cols: J A M B X W D U F
104 -6 -310 -356 -446 -128 -624 87 -284 = j_243
17 -272 93 -371 -373 541 124 -196 94 = j_196
-279 359 -231 890 -237 -165 335 75 249 = j_725
-67 273 -194 499 -316 90 160 138 82 = j_468
219 391 167 463 365 -75 -66 574 237 = j_283
36 -59 70 -93 69 73 10 11 22 = j_207
153 275 682 323 -308 600 678 -311 618 = j_426
113 275 682 323 -308 600 678 -311 618 = j_293
-133 -123 -327 -24 202 -334 -198 102 -248 = j_57
112 18 250 -371 -373 541 -163 150 355 = j_340
168 123 66 -429 -861 356 129 -735 -407 = j_64
144 -117 -198 -438 -109 299 153 -274 -677 = j_490
start: -198 -438 -109 299 153 -274 -677 : j_490, 2
which: 17 -272 93 -371 -373 541 124 -196 94 : j_196

cols: Z Y E S N
157 -55 -131 731 -17 : j_243
528 -195 -63 -529 319 : j_207
157 -18 731 -131 -55 : j_64
start: 157 -18 731 : j_64, 0
perm: -131 -55 -18 157 731 : j_64
start: -55 -131 731 -17 : j_243, 1
back: -529 -63 -195 528 : j_207
col: -17 319 : N

cols: L T C H Q R K G V
55 -150 1 2 -226 127 18 -216 -74 -> j_468
-207 115 -43 -125 49 -61 -156 -12 -14 -> j_490
-118 -250 39 -40 16 -203 -228 -52 -254 -> j_725
-118 -250 39 -40 16 -203 -228 -52 -338 -> j_196
-495 239 -274 -59 287 -260 -805 -380 249 -> j_293
-274 239 -380 -805 -260 249 287 -494 -59 -> j_340
65 -540 -69 -46 -72 -453 -400 -477 -552 -> j_64
-479 -31 359 -481 -232 134 -376 -100 -404 -> j_207
-118 -250 39 -40 16 -203 -228 -12 -133 -> j_243
col: 49 16 16 287 -260 -72 -232 : Q
perm: 249 -380 -805 -260 287 -59 -274 239 -495 : j_293
col: -61 -203 -203 -260 : R
perm: 249 -495 239 -274 -59 287 -260 -805 -380 : j_293
col: 1 -43 39 39 -274 -380 : C

cols: Lif Tav pasa bibom guz pom mutat bugo
-156 -173 -53 -8 12 18 26 -440 = j_196
-173 0 -57 -3 2 10 -23 73 = j_468
-730 -192 -197 46 -45 10 -93 -61 = j_57
-185 9 -60 -72 -3 28 4 15 = j_490
back: 26 18 12 -8 -53 -173 -156 : j_196
start: -185 9 -60 -72 -3 28 : j_490, 0

cols: Tesor geza kinok tubu dapu botur niz Sis gem
126 52 -223 285 -81 47 310 101 -37 : j_468
-148 439 30 25 -29 243 61 -545 328 : j_490
33 273 179 -158 379 216 305 -348 395 : j_57
161 340 127 251 -258 -203 250 -374 115 : j_207
214 55 -25 408 -539 -325 -28 -205 -321 : j_293
-249 27 180 -355 6 56 -372 -370 117 : j_243
-148 439 233 18 -193 434 61 -545 328 : j_196
-504 223 243 30 25 -29 -371 -735 61 : j_725
-66 188 123 -192 -462 -219 -195 -249 162 : j_64
back: 61 -735 -371 : j_725
back: -29 25 30 243 : j_725

cols: rizit kirer Misol Balu puvo labip tus
548 348 -680 -565 -262 -209 215 : j_207
-3 -2 3 3 1 1 -1 : j_468
21 13 -26 -22 -10 -8 8 : j_57
-24 -15 29 24 11 9 -9 : j_293
col: 3 -22 24 : Balu
col: 1 -8 9 : labip

cols: nomam nifik bofib Fitip Bom Tubo girez Dipuz Bebag zosa
-343 298 -77 49 -383 716 -723 571 -499 454 = j_468
571 -499 716 49 -344 -383 298 -723 454 -77 = j_490
-335 423 641 -213 -778 -83 659 375 -223 -471 = j_57
col: -723 298 : girez
perm: 454 -499 571 -723 716 -383 49 -77 298 -343 : j_468
start: -335 423 : j_57, 0
start: -213 -778 -83 659 375 : j_57, 3

cols: Zufup Nipe dif mago kem Bolol pud
-531 368 57 -246 -81 103 -459  j_283
-181 248 -330 -224 590 229 -136  j_725
383 -238 90 -138 -140 -444 -740  j_468
72 65 53 -231 -152 -329 179  j_57
-138 90 -444 -740 -238 384 -140  j_340
176 94 223 -185 -323 -365 264  j_243
-398 302 -628 -638 590 229 -252  j_293
start: 94 223 -185 -323 -365 : j_243, 1
perm: -740 -444 -238 -140 -138 90 383 : j_468
which: -398 302 -628 -638 590 229 -252 : j_293
perm: -238 384 -140 -138 90 -444 -740 : j_340

cols: kudo rin Kudeg pugom Dofug
673 -73 -185 191 -29  j_207
-185 673 -73 191 -29  j_196
-185 -73 190 -29 673  j_57
back: -73 673 -185 : j_196
perm: 190 -29 673 -185 -73 : j_57
perm: 190 -185 673 -73 -29 : j_57

cols: nadon tugo demel pegi non
-140 -436 317 706 -464 -> j_196
-237 48 -244 173 654 -> j_64
97 280 107 286 412 -> j_426
141 604 276 -391 128 -> j_57
85 -189 665 -408 466 -> j_340
141 -335 276 -391 128 -> j_207
start: 173 654 : j_64, 3
start: 141 604 276 -391 : j_57, 0
start: -244 173 654 : j_64, 2
col: 706 173 : pegi
perm: -391 -335 128 141 276 : j_207

cols: fus zudal rotum sovab nira
-7 -366 519 -353 706 : j_57
-213 29 106 -142 -33 : j_490
99 -469 -83 -216 281 : j_243
9 -369 333 -319 497 : j_207
106 -214 29 -33 -142 : j_426
309 206 -550 -597 156 : j_196
192 97 150 -126 -359 : j_64
-30 99 -469 -83 -218 : j_340
321 284 219 -79 -455 : j_725
206 309 -596 156 -550 : j_283
135 -151 188 111 5 : j_293
perm: -597 -550 156 206 309 : j_196
perm: -550 206 309 -596 156 : j_283
perm: -218 -30 99 -469 -83 : j_340
start: 106 -214 29 : j_426, 0
start: 99 -469 -83 -218 : j_340, 1
which: 106 -214 29 -33 -142 : j_426
perm: -33 -142 106 29 -213 : j_490

cols: bisu Ziv mepuv das nogup feza
369 618 -42 -349 -281 -51  j_725
618 -51 369 -282 -349 -42  j_426
618 220 369 -282 -349 -42  j_207
263 -16 485 -20 7 103  j_196
618 220 369 -349 -282 24  j_243
which: 618 220 369 -282 -349 -42 : j_207
col: -42 369 369 : mepuv
perm: -42 -349 -282 369 -51 618 : j_426

cols: gebo muzem baf belif zeg rudiz ran lugol Tar sufa
165 -333 -784 -209 -347 246 235 285 -380 -299 = j_725
62 -328 -398 86 -543 224 286 -106 318 153 = j_293
-36 -31 876 101 427 -47 -276 -41 115 243 = j_196
-393 342 -640 -311 -285 -380 -237 -370 -245 116 = j_468
-409 173 477 178 78 -312 -165 -417 513 505 = j_340
216 -190 95 193 -531 281 84 179 414 239 = j_283
-311 -640 -393 -285 -237 342 -380 194 -209 -148 = j_64
-210 194 -311 -380 -393 342 -640 -285 -237 -148 = j_207
310 -310 492 52 120 302 -65 290 -57 -3 = j_57
back: -237 -380 -285 -311 -640 342 -393 : j_468
perm: -148 -209 194 -380 342 -237 -285 -393 -640 -311 : j_64
col: 224 -47 -380 : rudiz
start: -310 492 52 120 : j_57, 1
back: -41 -276 : j_196
start: -543 224 286 -106 318 153 : j_293, 4

cols: dibo sebu tovoz nodib
373 358 -448 -604 -> j_490
-53 69 -24 -616 -> j_57
-529 -385 -510 -52 -> j_196
-605 -448 373 358 -> j_468
-541 -364 -650 9 -> j_243
-666 -453 -659 751 -> j_725
-183 -107 558 -310 -> j_340
-541 -364 -72 9 -> j_283
-53 69 342 -616 -> j_426
-605 -666 373 358 -> j_64
-696 -770 251 582 -> j_207
perm: -616 -24 69 -53 : j_57
start: -605 -666 373 : j_64, 0
start: 358 -448 -604 : j_490, 1
start: -53 69 -24 : j_57, 0
perm: 373 358 -605 -448 : j_468
col: -605 -541 -666 -183 -541 -53 -605 -696 : dibo

cols: sile Fiv zome ded Tonuf mubed bibo
532 -620 -60 90 -88 341 -165  j_340
-187 -133 120 10 341 -177 -165  j_725
-91 130 185 574 259 878 240  j_243
340 -165 -60 -620 532 90 -88  j_196
back: -165 341 : j_340
perm: -88 341 532 -60 90 -165 -620 : j_340
perm: -88 90 532 -620 -60 -165 340 : j_196
perm: -165 341 -88 90 -60 -620 532 : j_340
back: 259 574 : j_243

cols: zegiv Koto leg faf Nupeg dadu redu Sego gep Nofiz
367 215 -300 172 -32 232 394 257 163 -365  j_207
417 -220 100 393 232 171 54 -32 477 -186  j_64
-719 -274 -411 -90 -114 324 -413 -171 -518 -309  j_57
417 171 477 -186 -32 232 394 54 100 -220  j_725
which: 367 215 -300 172 -32 232 394 257 163 -365 : j_207
which: 417 171 477 -186 -32 232 394 54 100 -220 : j_725
perm: 171 477 -186 -32 232 394 54 100 -220 417 : j_725
back: -32 54 171 232 393 100 -220 417 : j_64
perm: 393 100 417 477 232 54 171 -220 -186 -32 : j_64
perm: -309 -518 -171 -413 324 -114 -90 -411 -274 -719 : j_57
perm: 393 232 171 54 -32 477 -186 417 -220 100 : j_64

cols: Gili netu rof Fofo
-288 363 -228 108 = j_64
-281 315 -153 273 = j_243
686 151 185 -148 = j_293
-65 -209 -55 -302 = j_283
411 21 -246 169 = j_196
-251 498 -149 76 = j_57
236 -74 -342 -66 = j_468
-169 210 -246 291 = j_426
-34 -93 -275 -572 = j_340
start: 498 -149 76 : j_57, 1
col: 315 151 -209 21 498 -74 : netu

cols: reke boto ved sev Limuk Vitur
-70 274 687 -739 -37 35 : j_207
95 -176 -491 657 -9 -51 : j_426
-66 296 706 -702 -47 16 : j_57
6 77 153 -98 -27 -12 : j_283
152 -98 77 -12 6 -27 : j_340
-90 -127 -147 -208 97 86 : j_64
-69 -21 44 -249 45 49 : j_468
-196 -207 -152 -454 -47 16 : j_243
134 475 809 -96 -230 -156 : j_196
col: 77 -98 -127 -21 -207 : boto
which: -66 296 706 -702 -47 16 : j_57
perm: -98 -27 -12 6 77 153 : j_283
start: -230 -156 : j_196, 4

cols: Zadu tul varam rovol
232 -591 -306 -528  j_207
-528 -306 232 -590  j_426
-636 166 102 -336  j_64
-528 -306 232 -804  j_196
perm: -591 -528 -306 232 : j_207
which: -528 -306 232 -590 : j_426
perm: -804 -528 -306 232 : j_196
perm: -590 -528 -306 232 : j_426

cols: gir pefe Karo vola mesek Pob guba defu nugi
67 77 -48 265 -19 -4 -241 -187 -130 : j_243
77 -187 -130 -241 67 -5 -19 -48 264 : j_196
-130 -48 -5 -241 265 77 67 -187 -19 : j_426
perm: -19 -48 67 -187 77 265 -241 -130 -5 : j_426
back: -187 67 77 265 -241 -5 -48 : j_426
back: -5 -48 -130 : j_426
perm: -241 -187 -130 -48 -19 -5 67 77 265 : j_426

cols: Pivad pul Fofen zor fedir Vasiz
355 487 -143 -78 17 -74  j_293
210 401 -206 -126 433 -438  j_57
-559 46 -206 -92 -217 -125  j_196
486 472 19 -165 123 74  j_64
-262 -433 281 377 634 75  j_426
109 324 -159 -90 -59 -621  j_725
col: 17 433 -217 123 : fedir
col: 123 634 : fedir

cols: domog baren guvom Gepop tigi zumuk mezif Lene sipen
-40 167 -285 -259 59 -107 95 60 -92 -> j_340
-205 -220 -114 142 -56 116 150 -29 -152 -> j_426
-44 -70 60 93 -209 207 -305 198 25 -> j_283
105 -170 341 58 -20 117 -173 28 -29 -> j_468
-40 167 -285 -259 59 -107 -434 -238 135 -> j_243
-315 -214 56 258 135 190 -11 126 -73 -> j_64
297 206 1 -336 -190 -78 -125 -88 77 -> j_196
232 -199 -73 -70 23 -175 -199 -422 -260 -> j_207
-422 -70 -199 -199 -260 -175 23 -73 232 -> j_57
-199 -175 24 -73 232 -260 -199 -70 -422 -> j_725
77 -127 67 22 22 -90 54 -233 -308 -> j_490
col: 167 -220 -70 -170 : baren
col: 23 -199 54 : mezif
perm: 232 -260 -199 -70 -422 -199 -175 24 -73 : j_725
back: -308 -233 : j_490
perm: -199 -70 -422 -199 -175 24 -73 232 -260 : j_725

cols: barib pofiv Pil mibis memug
-360 -101 -866 66 4 : j_468
514 143 -243 170 390 : j_426
-107 -184 115 -134 -33 : j_207
358 106 59 205 -358 : j_283
4 21 -249 137 109 : j_64
-9 -7 -73 53 201 : j_243
4 21 66 -97 -396 : j_196
-228 -58 -198 -131 244 : j_293
-212 -86 -140 173 -113 : j_57
419 188 48 40 -44 : j_490
perm: -198 -228 244 -131 -58 : j_293
which: 4 21 66 -97 -396 : j_196
col: -243 115 59 -249 -73 66 -198 -140 : Pil
perm: 205 358 106 59 -358 : j_283

cols: Guta fabud Rugob veril
659 -269 -243 295 : j_207
-460 661 -93 -309 : j_293
659 -269 83 7 : j_490
-253 -227 37 89 : j_64
-243 -268 659 295 : j_340
31 -53 -188 182 : j_57
-174 52 -374 234 : j_725
-36 -182 -67 107 : j_426
405 -224 -51 -236 : j_196
83 7 -268 659 : j_243
start: -253 -227 : j_64, 0
perm: 659 -243 -269 295 : j_207
back: 37 -227 -253 : j_64
perm: 7 83 -269 659 : j_490
back: 7 83 -269 : j_490
back: 182 -188 : j_57
which: 659 -269 -243 295 : j_207

cols: rorak diz Pama Mabo
-94 -105 357 -95  j_490
493 -354 -595 -328  j_426
-335 80 463 250  j_283
-681 240 -371 -752  j_340
-94 752 -273 340  j_207
-764 -668 -242 405  j_725
-94 752 341 -273  j_243
752 -94 -273 339  j_196
-764 -668 -276 405  j_57
back: -276 -668 -764 : j_57
perm: -273 -94 339 752 : j_196
col: -94 493 -335 -681 -94 -764 -94 752 : rorak
start: 80 463 250 : j_283, 1
perm: -273 -94 341 752 : j_243
start: -595 -328 : j_426, 2
perm: 752 -94 -273 341 : j_243

cols: Tef ligo Deme bevam
-102 -249 -284 -357  j_57
-102 -249 -284 393  j_196
89 413 -180 -356  j_243
col: -102 89 : Tef
which: -102 -249 -284 -357 : j_57
col: -249 413 : ligo
col: -357 393 : bevam
back: 393 -284 -249 : j_196

cols: Kozu nifub Zosod zuzu Gupa
60 579 -234 150 545 = j_468
579 -235 -435 -188 358 = j_426
-806 -309 -196 -155 545 = j_340
-806 -309 -196 -134 -33 = j_725
-340 237 59 579 -234 = j_57
-33 -134 -195 -309 -806 = j_207
perm: -134 -33 -806 -309 -196 : j_725
back: -234 579 59 : j_57
col: 358 545 : Gupa
back: -309 -195 -134 -33 : j_207
col: -309 -309 : nifub
which: 60 579 -234 150 545 : j_468
col: 579 -806 -806 : Kozu

cols: punis Dur ladib Repum pani Mune
-498 -500 -221 -249 -112 -383 -> j_340
55 68 25 4 28 99 -> j_64
99 -58 11 -26 7 -160 -> j_293
-498 -112 -500 -249 -222 -383 -> j_243
col: -112 28 7 : pani
perm: -500 -498 -383 -249 -221 -112 : j_340

